In the rows, zero is written as 128.
Here are made-up objects, facts about them, and rows of numbers that follow some of those facts. Name the object behind each unnamed row.

Some objects and their rows:
(144): [163 173 170 132 138  62 193  98 144 185 120 127 107 206 145 147 123  68
  90 125 118  92  96  97 115 160 146  85 204 152 141 157 152]
(1191): [158 161 127 154 123 148 177 176 201 131  50  83  65 141  90 132 163 123
  83 176  84 107  90  54 129 135 167 134 108  97 190 157 107]
(823): [144 130 122 133 131 129 131 143 132 108 116  75 112 150 141 120 121 109
 131 143 149 142 129 128 102 100 131 106 136 124 102 141 115]
(1402): [165 117 115 140 131  79  88  75  73 160 173 111 142 153 184 168  86 100
 194  51 136 163 116 153 104 123 105 102 115 117  88 109 135]
(3): [141 138  96 109 122 108 113 124 108 117 160 119  91 120 157 135 130  93
 155 127  92 106 123 115 153 142 146 145 104 103 140  75 106]
(1389): [144 133  93 101 115 193 180 159 177 140  63 104  70  98  94 135 162 180
 135 175  62  89 113  62 167 114 126 122  92  74 144 172 130]
(289): [145 103 115  99 129 125 130 106 121 137 132 146 147 124 128 124 119 139
 142 114 106 129 119 124 141 135 102 116 126 129 123 137 137]
(1000): [130 159 146 185 123 100 136 130 150 158 101 109 108 159 104 152 130 114
 100 142 118 127  98  88 119 148 167 128 128 122 173 146 128]
(187): [144 125 105 118 127 139 131 120 112 122 135 126  97 121 160 130 125 125
 147 118 126 130 142 124 122 113 114 115 115 116 108 126 113]
(1339): [141 116 180 107  70 152 142  92  87 127 184 200 204  69 119  56 180 146
 104 187 146 175 157 170 134 125  62 160 170 184 155  89 119]
(28): [113 114 167 103 102 157 132 113 109 115 168 202 192  77 117  70 161 147
 101 159 149 151 161 171 138 129  85 160 158 178 145 100 126]
(1046): [148 127 104 120 125 139 133 118 114 125 132 122  96 123 160 133 123 126
 151 118 124 130 139 120 122 111 115 114 112 110 108 129 114]
(263): [142  93 109 252 120 121  88 157 150 100  97  39 150 115  38 131 120 170
 127 143 194 169 124  60  74 115 167 127  85 116 154 156 104]
(665): [145 119  95 100 136 104 116 127 109 107 154 117  83 109 149 135 146  92
 163 110  80 120 117 123 130 145 144 145 107 102 148  65 103]
(543): [181 149 148 131 141  73 173 120 158 152  99 107 108 191 137 139 122  70
  95 120 106 117  85  88 112 156 144 100 163 135 156 147 132]
(45): [143 132 148 220 126 106 149 141 147 136 100  60 134 153  65 142 125 149
 110 147 205 124 132  72  85 121 161 105 151 132 122 172 141]
(27): [115 129 130 118 118 133 135 115 119 151 124 148 144 122 119 143 125 154
 137 128 118 120 126 132 152 134 114 131 126 119 119 142 154]

Some facts about the objects:
(1000) {η=(223), ψ=a, γ=g}
(1014) {η=(3), ψ=b, γ=g}
(1021) {η=(1307), ψ=d, γ=h}
(1035) {η=(107), ψ=c, γ=h}
(1036) {η=(432), ψ=a, γ=i}
(1043) {ψ=c, γ=h}
(1046) {η=(227), ψ=c, γ=h}
(1048) {η=(134), ψ=b, γ=j}
(1052) {ψ=a, γ=f}
(1059) {η=(823), ψ=a, γ=f}
(1063) {ψ=a, γ=f}
(107) {η=(309), ψ=a, γ=f}
(1070) {η=(1063), ψ=a, γ=i}
(1102) {η=(1362), ψ=a, γ=j}
(1108) {η=(543), ψ=a, γ=g}
(1123) {η=(129), ψ=a, γ=f}
(1129) {η=(1102), ψ=a, γ=g}
(1151) {η=(121), ψ=a, γ=k}
(1156) {ψ=b, γ=f}
(1163) {ψ=b, γ=i}
(1166) {η=(1059), ψ=e, γ=f}
(1171) {η=(702), ψ=a, γ=f}
(1176) {η=(952), ψ=a, γ=h}
(1191) {η=(1389), ψ=b, γ=g}
(12) {η=(141), ψ=c, γ=j}
(121) {η=(1052), ψ=c, γ=f}
(1228) {ψ=c, γ=l}
(1241) {η=(1070), ψ=a, γ=k}
(1249) {η=(999), ψ=b, γ=f}
(1261) {η=(1021), ψ=a, γ=f}
(1283) {ψ=b, γ=f}
(1288) {η=(1405), ψ=d, γ=j}
(129) {ψ=a, γ=f}
(1295) {ψ=d, γ=h}
(1305) {η=(1014), ψ=c, γ=f}
(1307) {η=(561), ψ=a, γ=f}
(1321) {ψ=b, γ=j}
(1339) {η=(283), ψ=a, γ=f}
(134) {η=(739), ψ=a, γ=f}
(1346) {η=(262), ψ=b, γ=i}
(1353) {ψ=a, γ=f}
(1362) {η=(940), ψ=a, γ=k}
(1363) {η=(1000), ψ=c, γ=f}
(1376) {η=(202), ψ=a, γ=h}
(138) {η=(55), ψ=a, γ=j}
(1389) {ψ=c, γ=f}
(1402) {η=(200), ψ=e, γ=h}
(1405) {η=(1129), ψ=a, γ=g}
(1408) {η=(881), ψ=d, γ=g}
(141) {ψ=a, γ=i}
(1412) {η=(665), ψ=a, γ=f}
(1415) {η=(232), ψ=c, γ=f}
(144) {η=(415), ψ=a, γ=g}
(156) {ψ=c, γ=g}
(174) {ψ=c, γ=j}
(187) {ψ=c, γ=h}
(196) {η=(263), ψ=b, γ=h}
(200) {η=(1376), ψ=b, γ=i}
(202) {η=(1363), ψ=c, γ=f}
(206) {η=(1346), ψ=a, γ=k}
(208) {ψ=a, γ=g}
(218) {η=(1408), ψ=a, γ=k}
(223) {η=(436), ψ=a, γ=f}
(226) {η=(805), ψ=c, γ=g}
(227) {η=(921), ψ=c, γ=h}
(232) {η=(357), ψ=c, γ=f}
(247) {η=(491), ψ=b, γ=f}
(254) {η=(803), ψ=a, γ=j}
(259) {η=(898), ψ=a, γ=k}
(262) {η=(608), ψ=b, γ=f}
(263) {η=(667), ψ=c, γ=l}
(27) {η=(1241), ψ=a, γ=f}
(28) {η=(1288), ψ=a, γ=f}
(283) {η=(206), ψ=a, γ=f}
(289) {η=(1283), ψ=c, γ=f}
(299) {η=(1151), ψ=a, γ=g}
(3) {η=(618), ψ=c, γ=j}
(307) {ψ=c, γ=k}
(309) {ψ=b, γ=h}
(311) {η=(775), ψ=b, γ=f}
(316) {ψ=e, γ=i}
(326) {η=(683), ψ=a, γ=k}
(346) {η=(307), ψ=a, γ=l}
(35) {η=(668), ψ=a, γ=g}
(357) {η=(1046), ψ=c, γ=h}
(365) {ψ=a, γ=j}
(415) {η=(631), ψ=a, γ=f}
(416) {η=(1035), ψ=a, γ=j}
(430) {η=(496), ψ=b, γ=j}
(432) {ψ=b, γ=f}
(436) {η=(35), ψ=a, γ=f}
(45) {η=(430), ψ=a, γ=l}
(455) {ψ=a, γ=k}
(491) {η=(346), ψ=a, γ=g}
(496) {η=(959), ψ=b, γ=f}
(521) {η=(1261), ψ=a, γ=f}
(543) {η=(867), ψ=b, γ=g}
(55) {η=(1048), ψ=a, γ=l}
(561) {η=(1123), ψ=a, γ=f}
(594) {ψ=a, γ=g}
(608) {η=(28), ψ=c, γ=k}
(618) {η=(156), ψ=b, γ=l}
(631) {η=(1108), ψ=e, γ=f}
(664) {η=(247), ψ=c, γ=g}
(665) {η=(1043), ψ=d, γ=j}
(667) {ψ=a, γ=h}
(668) {η=(1191), ψ=c, γ=h}
(683) {η=(254), ψ=a, γ=g}
(702) {ψ=a, γ=f}
(738) {ψ=b, γ=f}
(739) {η=(299), ψ=e, γ=k}
(74) {ψ=e, γ=h}
(775) {η=(1402), ψ=b, γ=f}
(785) {ψ=a, γ=i}
(799) {ψ=a, γ=k}
(803) {η=(799), ψ=b, γ=f}
(805) {η=(1339), ψ=a, γ=g}
(823) {η=(664), ψ=b, γ=k}
(829) {η=(45), ψ=d, γ=f}
(839) {η=(88), ψ=a, γ=l}
(867) {η=(829), ψ=a, γ=f}
(88) {η=(326), ψ=c, γ=l}
(881) {η=(738), ψ=a, γ=g}
(897) {η=(27), ψ=e, γ=f}
(898) {η=(208), ψ=d, γ=f}
(921) {η=(924), ψ=d, γ=l}
(924) {ψ=b, γ=h}
(940) {η=(521), ψ=e, γ=f}
(952) {ψ=a, γ=g}
(959) {η=(196), ψ=a, γ=h}
(99) {η=(1171), ψ=a, γ=k}
(999) {η=(218), ψ=a, γ=h}

Rows to name:
No name comes twice in this set of rows, the named rows included.
[ 69 141 134 100 149 137  96 159 122  81 181 185 126  99 154 107 137 102
 110 117 145  84 169 179 154 144 156 181 127 150 137  51 109] : (1102)
[142 105 112 104 127 129 130 113 127 137 125 140 140 120 123 128 122 144
 144 117 102 128 118 118 141 134 105 119 117 122 125 141 137] : (232)
[148 146 104 106 119 100 117 127 107 116 146 111  97 131 160 145 127  86
 150 130  97 111 114 124 157 141 139 152 100  89 133  73 114] : (1048)
[140 124 132 170 137 108 116 140 161 123 113 118 124 143 103 119 128 109
  96 126 115 141 104  93 104 149 160 130 117 143 187 130 101] : (156)
[147 135 126 136 135 145 126 144 139 129 131  67 110 138 142 122 134 121
 147 125 137 132 126 128  94  96 136  97 140 129 111 138 115] : (739)
[ 80  86 137  72 193 171 102 175 174  87 138 188 170  99 128 103 121 151
 116  56 137  93 153 180 133 136 130 150 121 169 122 110 131] : (940)
[148 119 152  64  78 168 119 110  93  97 178 162 178  84 162  37 171 110
 117 197 109 198 144 200 126  97  60 144 158 173 141  82  89] : (1346)
[109 129 124 126 118 145 132 124 125 150 111 141 136 116 109 147 128 163
 137 136 114 120 126 125 156 131 121 137 113 107 123 147 151] : (1052)
[ 96 147 121  90 117 144 116 114 107 146 139 130 124 138 163 131 120 126
 148 145  97 134 127 170 148 109 115 113 142 126  97 138 138] : (1036)
[165 109 148 185 140 108 153 155 161  98 100  70 149 151  75 114 128 127
  98 137 204 132 132  85  75 123 147 111 153 146 128 155 126] : (618)
[124 145 119 120 111 151 160 126 136 166  92 125 108 122 109 157 139 166
 140 155  94 103 116  99 164 125 123 125 115  88 122 163 156] : (223)
[124 131 113  76 130 163 108 131 129 140 137 110 123 123 165 121 131 125
 164 121  75 138 114 166 136 102 112 110 123 122 112 126 122] : (316)
[184 136 138  57 141 116 201  97 140 187 121 127 117 163 159 146 132 115
 152  95  80  80  98 111 144 136  93  77 177 123  99 159 169] : (631)
[140 127 102 122 127 148 129 128 120 119 129 121  91 115 153 133 127 132
 148 121 124 130 143 119 126 110 117 119 104 108 111 127 111] : (1043)
[132 122  82 176 102 144  76 135 105 113 107  84 106 103 128 164 112 154
 169 127 126 177 123 119 130 104 130 154  34  63 124 117 104] : (196)

Now the same objects, written a new way:
Known rows:
(223): [ 89 118 119  88  78 128  99 189 168 145 124 140 132 115  95 143 122 107
 117 116 116 142 102 142 109 128 126 126 155 172 105 142 120 116  66 100
 137 148 121]
(436): [ 90 119 119  87  78 127  98 185 169 144 124 139 133 112  94 139 122 107
 118 116 116 142 102 142 111 127 128 124 155 169 107 142 122 119  68 100
 136 149 123]
(1000): [ 81 117 120  81  77 137  98 184 177 147 131 137 129 133  95 139 126 109
 119 118 129 138 102 141 104 133 117 123 157 176 101 143 121 114  69 104
 141 143 122]
(1376): [ 81 114 106  90  79 134 102 171 176 140 123 135 133 125  93 138 120 107
 124 111 128 129  94 133 125 141 105 129 152 199  96 153 131 112  76 103
 137 155 122]
(74): [ 88  98 114 115  80 142 100  80 191 116 126 179 147 157  99 125 103 104
 128 102 118 107  97  94 126 142 126 138 123  79  94 132 146 166  92  73
 131 136 141]
(1021): [ 58  68 108 122  80 143  94 150 177 108 140 120 136 126  96 114 110 109
 127 106 108 145  74 145 158 122 107 101 122 252  89 125 140 160  94 103
 144 182 159]
(921): [ 81 111 100 103  83 148 110 121 186 124 144 123 136 114  95  96 102 108
 124 126 133 125  97 137 141 118  93 120 140 164 105 137 149 137  91 112
 142 158 145]
(1046): [ 92 119 100 100  81 134 101 132 180 126 129 133 138  97  91 101 101 105
 134 114 118 129  91 143 141 131 119 117 139 194  94 140 145 132  92 108
 134 158 137]
(940): [ 69  73 136 112  77 128  80 175 172 104 137 120 142 119  93 108 116 111
 118 119  96 152  79 143 144 110 139  99 134 231 109 115 141 166  97  90
 140 173 154]
(1123): [ 83 105 126 101  77 124  88 162 174 121 135 130 140 107  92 106 111 110
 125 106 104 147  91 143 133 113 146 110 134 190 110 131 132 151  86  93
 137 160 144]
(1346): [103 146 104  85  81 130 100 138 190 121 139 130 155  68  93  98  94 103
 119 153 115 117 119 141 131 105 100 115 167 108 150 131 189 137 106 107
 107 155 118]
(959): [104 137 104  94  82 124 100 122 184 122 134 133 140  97  86  66 105 111
 138  87 117 129 100 144 161 128 141 127 131 165 101 151 128 134  91 104
 136 155 153]
(1102): [ 71  95 118 119  77 122  91 163 177 105 129 116 148  90  90 108  95 109
 120 129  96 139  76 143 141  97 124 109 134 244 128 134 169 161  97  80
 137 181 141]
(829): [118 140 106  98  83 126 106 116 174 122 138 140 135  77  89  55 105 110
 132  90 100 142 115 167 157 111 152 121 132 100 106 127 109 143  80 112
 135 148 167]
(144): [ 92 128 123  87  78 132  92 148 184 129 139 131 139 111  92  89 112 112
 129 111 118 136 102 144 127 119 138 114 144 164 110 137 136 141  88 103
 137 146 140]
(289): [ 98 121 115 100  79 128  97 141 174 128 130 139 139  87  94 103 102 105
 128 117 105 140  97 150 124 118 141 112 140 157 105 128 137 143  84 102
 133 150 138]
(107): [ 96 126 121  93  78 124  92 154 176 128 131 136 142  98  92 102 110 109
 125 112 106 139 102 144 128 115 143 116 144 160 115 135 136 143  85  98
 133 151 136]

Name these rows:
No name comes twice in this set of rows, the named rows included.
[110 142 102 105  84 121 113 126 178 110 131 135 137  70  80  57 103 112
 126  94 100 136 107 159 166 107 136 137 127 115 127 142 119 140  77  94
 134 163 164] : (430)
[ 95 123 103 112  81 124 108 143 172 121 121 131 138  69  89 102  91 105
 124 125 103 135  89 154 133 108 124 124 140 184 115 138 146 136  82  91
 136 164 140] : (3)
[ 89 121 108  95  80 130  96 145 182 126 130 130 142 108  90 101 108 108
 132 108 120 127  94 136 144 128 122 120 142 197 104 147 146 134  93 103
 134 159 135] : (999)
[105 140 120  85  80 126  95 130 185 126 142 132 137 100  87  59 110 115
 135  92 117 138 107 152 142 118 155 120 136 139 108 140 120 139  86 105
 139 142 156] : (1108)
[ 80 108 107  92  81 133 107 175 174 131 138 133 132 106  94 135 114 105
 112 123 125 142 105 145 125 123 100 130 152 139 119 139 130 118  71  98
 126 160 134] : (200)
[ 71  86 130 109  77 125  83 172 171 115 139 122 139 112  92 109 113 112
 124 104 101 156  80 146 138 111 149 102 127 229 107 128 130 160  87  89
 142 170 152] : (1307)
[104 140 120  88  77 125  87 150 185 125 130 130 157  79  94  99  99 106
 125 143 101 124 106 140 124 104 131 101 162 163 137 129 182 151 107 105
 120 153 116] : (28)
[111 150 114  83  79 134  95 146 189 124 131 135 158  74  91  98 105 104
 123 149 100 117 119 142 128 109 111 104 167 114 147 124 182 146 104 114
 112 151 112] : (262)
[112 140 115  91  82 125 102 132 178 118 139 139 138  84  84  61 114 112
 129  90 102 143 114 156 156 116 149 123 132 101 119 133 111 143  80 108
 131 151 160] : (496)
[ 74 106 129  95  76 135  81 156 188 117 143 118 149 113  94  99 107 111
 128 130 111 136  89 140 127 109 129  94 144 213 119 127 167 161 106 101
 135 159 135] : (1129)
[ 88 109 110  93  81 134 100 164 176 129 124 136 136 125  91 122 120 107
 121 117 123 124  98 131 139 138 106 130 154 189  97 142 134 118  85 104
 135 155 131] : (1402)
[117 146 117  90  81 115  97 128 176 124 136 136 138  80  85  54 107 113
 134  84 105 143 110 156 151 113 170 125 132 124 112 140 111 140  82 101
 135 146 160] : (867)
[ 64  77 134 113  76 126  80 175 172 110 141 118 139 117  93 112 113 112
 123 105 100 159  75 145 139 109 149  98 124 245 107 125 134 166  89  88
 144 175 154] : (1261)

